Here is a tiny trained network, its code and every weight. The questions are about switching its units off for an input and a target symbol, where a switched-off unit gives its printed mean instead of its output.

import numpy as np


def w(rows, s, z=0):
    codes = np.array(rows[::2]) - 128.0
    scale = np.full(codes.shape[1], s)
    scale[-1] = z or s
    return codes * scale


def f(y):
    return y / 2 * (1 + np.tanh(0.7978845608 * (y + 0.044715 * y**3)))


def softmax(a):
    e = np.exp(a - a.max(-1, keepdims=True))
    return e / e.sum(-1, keepdims=True)


def log_softmax(a):
    a = a - a.max(-1, keepdims=True)
    return a - np.log(np.exp(a).sum(-1, keepdims=True))


def net(x, mask):
    ids = ['ΓΔΛΠΨΩαβζημξστφ'.index(c) for c in x.split()]
    T = len(ids)
    res = E[ids] + P[:T]
    r = res
    for j in range(3):
        rows = slice(2 * j, 2 * j + 2)
        q, k, v = (r @ M[0][rows].T for M in (Q, K, V))
        z = softmax(np.where(np.tri(T) > 0, q @ k.T / 2**0.5, -1e9)) @ v
        o = O[0][rows]
        res = res + np.where(mask[j], z, o[:, -1]) @ o[:, :-1]
    y = f(res @ A[0][:, :-1].T + A[0][:, -1])
    res = res + np.where(mask[3:19], y, B[0][:, -1]) @ B[0][:, :-1]
    return log_softmax(res[-1] @ U[:, :-1].T + U[:, -1])


Q, K, V, O, A, B = {}, {}, {}, {}, {}, {}
E = w([
[150,139,122,116,159,140,135,123,125,88,109],'Γ',
[142,131,165,185,100,101,93,162,146,154,79],'Δ',
[137,117,84,158,128,184,145,122,184,111,56],'Λ',
[167,130,113,85,184,144,176,114,125,75,117],'Π',
[142,177,172,109,129,110,125,93,135,119,92],'Ψ',
[168,118,148,90,157,114,217,149,136,88,144],'Ω',
[206,94,110,130,170,133,101,188,132,144,72],'α',
[126,140,131,116,90,199,95,121,164,67,147],'β',
[119,163,166,209,143,130,34,102,146,137,106],'ζ',
[99,100,164,164,101,75,175,168,145,109,89],'η',
[107,164,83,119,149,196,168,139,117,54,162],'μ',
[249,166,172,88,172,137,102,176,122,118,187],'ξ',
[136,92,130,140,135,203,180,168,204,127,187],'σ',
[85,132,235,87,42,85,100,148,102,85,87],'τ',
[116,92,154,163,199,118,217,195,104,157,117],'φ',
],0.014)
P = w([
[62,72,253,169,231,245,66,123,171,176,178],'0',
[230,117,66,185,131,119,181,129,200,90,35],'1',
[187,181,156,215,82,89,199,81,244,88,81],'2',
[168,155,98,142,120,79,186,109,183,66,91],'3',
[172,149,155,154,157,81,152,109,184,83,115],'4',
[144,155,163,128,155,103,148,139,185,71,117],'5',
[133,148,164,124,165,151,139,181,189,53,125],'6',
[80,145,168,134,179,159,92,211,161,29,112],'7',
[61,166,178,160,243,122,49,239,115,8,78],'8',
[131,202,183,125,253,156,33,180,165,57,50],'9',
],0.0056)
Q[0] = w([
[129,158,202,114,102,108,163,214,221,82,80],'head 0',
[54,48,1,132,34,108,142,19,81,205,154],'head 0',
[148,207,205,149,182,199,111,234,228,25,75],'head 1',
[138,208,173,86,230,186,118,111,123,99,123],'head 1',
[102,157,224,164,204,137,113,196,203,42,43],'head 2',
[142,126,16,149,60,49,134,65,139,200,140],'head 2',
],0.0056)
K[0] = w([
[68,73,112,161,178,225,71,136,114,120,229],'head 0',
[240,254,81,97,73,54,147,162,110,67,78],'head 0',
[44,39,203,58,142,119,117,230,80,165,198],'head 1',
[56,139,110,142,142,161,109,145,110,125,93],'head 1',
[91,120,168,83,205,195,64,188,175,216,168],'head 2',
[189,172,67,142,88,66,205,152,95,43,89],'head 2',
],0.0058)
V[0] = w([
[147,236,117,234,128,138,16,49,93,197,41],'head 0',
[208,56,201,138,103,2,146,216,102,228,77],'head 0',
[117,196,199,34,35,145,2,96,164,50,165],'head 1',
[11,114,187,210,30,48,109,125,123,159,40],'head 1',
[123,234,192,45,211,62,164,54,86,120,166],'head 2',
[73,126,90,92,172,85,214,49,148,70,42],'head 2',
],0.0063)
O[0] = w([
[202,87,57,168,35,180,54,207,176,183,95,98],'head 0',
[168,143,206,43,86,100,127,209,190,112,124,100],'head 0',
[231,36,70,142,70,51,111,60,116,69,136,169],'head 1',
[116,1,209,101,82,164,95,166,89,106,181,34],'head 1',
[254,214,154,206,35,114,196,199,34,50,113,148],'head 2',
[147,116,158,121,138,207,223,63,71,134,49,2],'head 2',
],0.0077,0.0057)
A[0] = w([
[136,113,157,109,153,46,168,126,234,123,133,248],'neuron 0',
[149,58,25,133,101,119,121,134,214,132,166,123],'neuron 1',
[146,179,198,87,116,215,116,227,144,70,40,236],'neuron 2',
[98,98,100,87,108,84,143,123,227,138,189,213],'neuron 3',
[182,78,80,59,144,113,99,155,140,172,207,120],'neuron 4',
[201,72,40,214,133,127,135,87,137,96,174,220],'neuron 5',
[58,147,40,249,151,78,150,168,152,128,116,127],'neuron 6',
[148,96,67,177,158,64,171,130,56,238,101,178],'neuron 7',
[182,152,104,189,65,194,82,133,100,83,83,227],'neuron 8',
[167,186,219,237,117,172,150,175,103,64,52,255],'neuron 9',
[95,246,129,171,177,192,174,188,194,165,81,148],'neuron 10',
[156,202,116,183,182,65,91,139,29,99,147,206],'neuron 11',
[78,204,155,198,236,153,236,108,138,155,193,153],'neuron 12',
[108,98,23,151,129,3,108,93,120,136,74,213],'neuron 13',
[64,61,180,162,158,223,160,91,69,138,62,213],'neuron 14',
[70,125,178,75,24,50,54,43,99,127,77,100],'neuron 15',
],0.0052,0.0039)
B[0] = w([
[100,91,219,121,163,98,104,103,176,68,145,238],'neuron 0',
[116,169,177,192,111,116,77,104,118,97,108,164],'neuron 1',
[67,40,100,53,123,37,171,101,165,221,202,214],'neuron 2',
[181,160,203,145,176,136,72,128,142,12,70,171],'neuron 3',
[145,214,109,101,148,108,62,159,119,38,85,150],'neuron 4',
[177,153,117,163,70,111,72,76,77,147,187,218],'neuron 5',
[67,206,204,70,76,128,81,127,158,187,204,188],'neuron 6',
[74,130,61,129,162,58,106,73,108,195,186,135],'neuron 7',
[127,82,68,72,37,70,156,121,172,179,171,199],'neuron 8',
[139,76,44,34,67,114,255,113,110,206,174,242],'neuron 9',
[120,219,112,72,182,68,106,161,56,218,66,210],'neuron 10',
[139,132,138,90,64,200,181,99,140,106,151,254],'neuron 11',
[158,240,150,165,47,147,101,104,43,102,91,210],'neuron 12',
[58,88,116,157,169,126,52,46,151,58,213,200],'neuron 13',
[115,54,154,188,86,229,131,138,44,217,80,146],'neuron 14',
[215,158,97,177,177,112,76,151,23,139,31,135],'neuron 15',
],0.0052,0.0084)
U = w([
[139,122,64,164,138,158,172,113,91,164,149,145],'Γ',
[137,98,155,150,122,163,79,221,203,74,85,33],'Δ',
[151,123,108,145,149,229,70,91,131,190,61,139],'Λ',
[154,157,50,147,113,152,170,117,42,136,63,4],'Π',
[151,64,45,136,64,157,210,124,114,178,149,207],'Ψ',
[138,160,130,135,123,118,219,119,77,98,63,13],'Ω',
[118,137,82,90,221,81,81,146,212,107,38,49],'α',
[100,94,62,192,165,156,96,46,126,75,170,140],'β',
[135,138,52,212,59,130,47,176,165,138,68,32],'ζ',
[46,14,192,108,141,168,187,98,177,137,200,248],'η',
[75,160,55,196,74,194,130,120,30,108,136,102],'μ',
[128,191,79,93,114,34,114,135,149,80,228,180],'ξ',
[107,211,207,193,167,162,106,117,127,50,125,122],'σ',
[173,43,173,187,105,69,138,126,54,3,122,95],'τ',
[84,162,166,122,116,111,133,213,57,194,149,68],'φ',
],0.0053,0.003)

Each question gives the input, a string of symbols that net reads in full, and the target symbol t.
The units are the heads (2 rows each of Q, K, V and O) and the neurons (one row each of A and B). Each row of codes is followed by its name. A weight is (code - 128) times the scale printed after its matrix; where a second scale follows, it is the last column's (O, A, B and U).
mask holds one flag per unit, heads first, then neurons. A switched-off unit (its flag False) gives its mean, the last column of its rows in O or B, instead of its output. The means were averaged over made-up inputs and are rounded, as every weight is.
A unit's drop is (log p(t) with every unit on - log p(t) with that unit switched off) / (log p(t) with every unit on - log p(t) with every unit switched off).
The circuit of an input: a set's keep is (log p(t) with only the set's units on - log p(t) with every unit switched off) / (log p(t) with every unit on - log p(t) with every unit switched off). Starting from the 12 units with the biggest drops (on a tie, the unit counted first), units are removed one at a time, each time the one whose removal leaves the highest keep (on an exact tie, the one counted first), for as long as the keep stays at least 0.8.
units of the circuit, in order: the units of the circuit, biggest drop first
most important unit: the unit with the biggest drop
top k neurons: the k neurons with the biggest drops, biggest first
heads that matter: for each layer, one digit per head in row order, 1 if its drop is at least 0.15 and else 0, layers parted by /
drop of u: that unit's drop, to one decimal
input φ φ Π ξ β, target φ: heads that matter	010
input β Ψ Ψ, target β: units of the circuit, in order	(head 0; head 1; neuron 13)
input β Ω α Π ξ ξ β β Π Ω, target β: most important unit	head 0
input φ σ η Γ ξ α, target φ: units of the circuit, in order	(head 1; neuron 10)
input Λ ξ Γ Ω Ψ ξ η ξ β φ, target φ: units of the circuit, in order	(head 1; neuron 10; neuron 6)
input η Γ ζ Γ, target η: heads that matter	011
input Ψ σ Ψ ξ η Ψ β η, target η: units of the circuit, in order	(head 1; neuron 10; neuron 12)
input β Δ η Ψ ξ ζ, target β: units of the circuit, in order	(head 0; head 1; neuron 13; neuron 10)
input σ Ψ ξ Ψ Γ α Λ ξ, target σ: heads that matter	101
input Ψ β Ψ η Ψ ξ ξ Ψ Ψ Λ, target Ψ: heads that matter	001
input ζ Ω α η ξ ξ Π β Δ Ψ, target ζ: heads that matter	100
input σ β Ψ ξ ξ α ξ ξ μ, target σ: heads that matter	101
input Λ Λ α, target Λ: units of the circuit, in order	(head 2; head 1; head 0; neuron 14)
input τ Ψ β μ β Ψ Ω, target τ: heads that matter	010
input Ω τ Ω Ω, target Ω: heads that matter	101
input μ Ω β β Γ ζ Ψ, target μ: heads that matter	101
input β τ ξ α Ψ Ψ, target β: heads that matter	110
input Ψ Ψ ξ Ω ξ η, target Ψ: units of the circuit, in order	(head 2; neuron 9; head 0)
input β ξ Γ ξ β σ, target σ: most important unit	neuron 9
input σ β ξ ζ ξ, target σ: most important unit	head 0
input β ζ Π ξ μ, target β: heads that matter	111
input σ ξ ξ ξ σ ξ φ Δ α β, target σ: heads that matter	101
input ξ Ψ ξ Ω Γ β Λ, target ξ: heads that matter	011
input ξ μ Λ, target ξ: heads that matter	010
input α μ Π, target α: heads that matter	111
input ξ η β α ξ ζ ξ Ψ η φ, target φ: top 2 neurons	(neuron 10; neuron 13)
input φ Ψ Π, target φ: most important unit	head 1
input τ Π ξ ξ Ψ φ α Π η Ψ, target η: top 2 neurons	(neuron 2; neuron 12)
input Ψ ξ Δ φ Ω ξ, target Ψ: drop of neuron 11	0.0
input α ξ β ξ ζ β ξ η ξ Ω, target α: drop of neuron 12	0.1
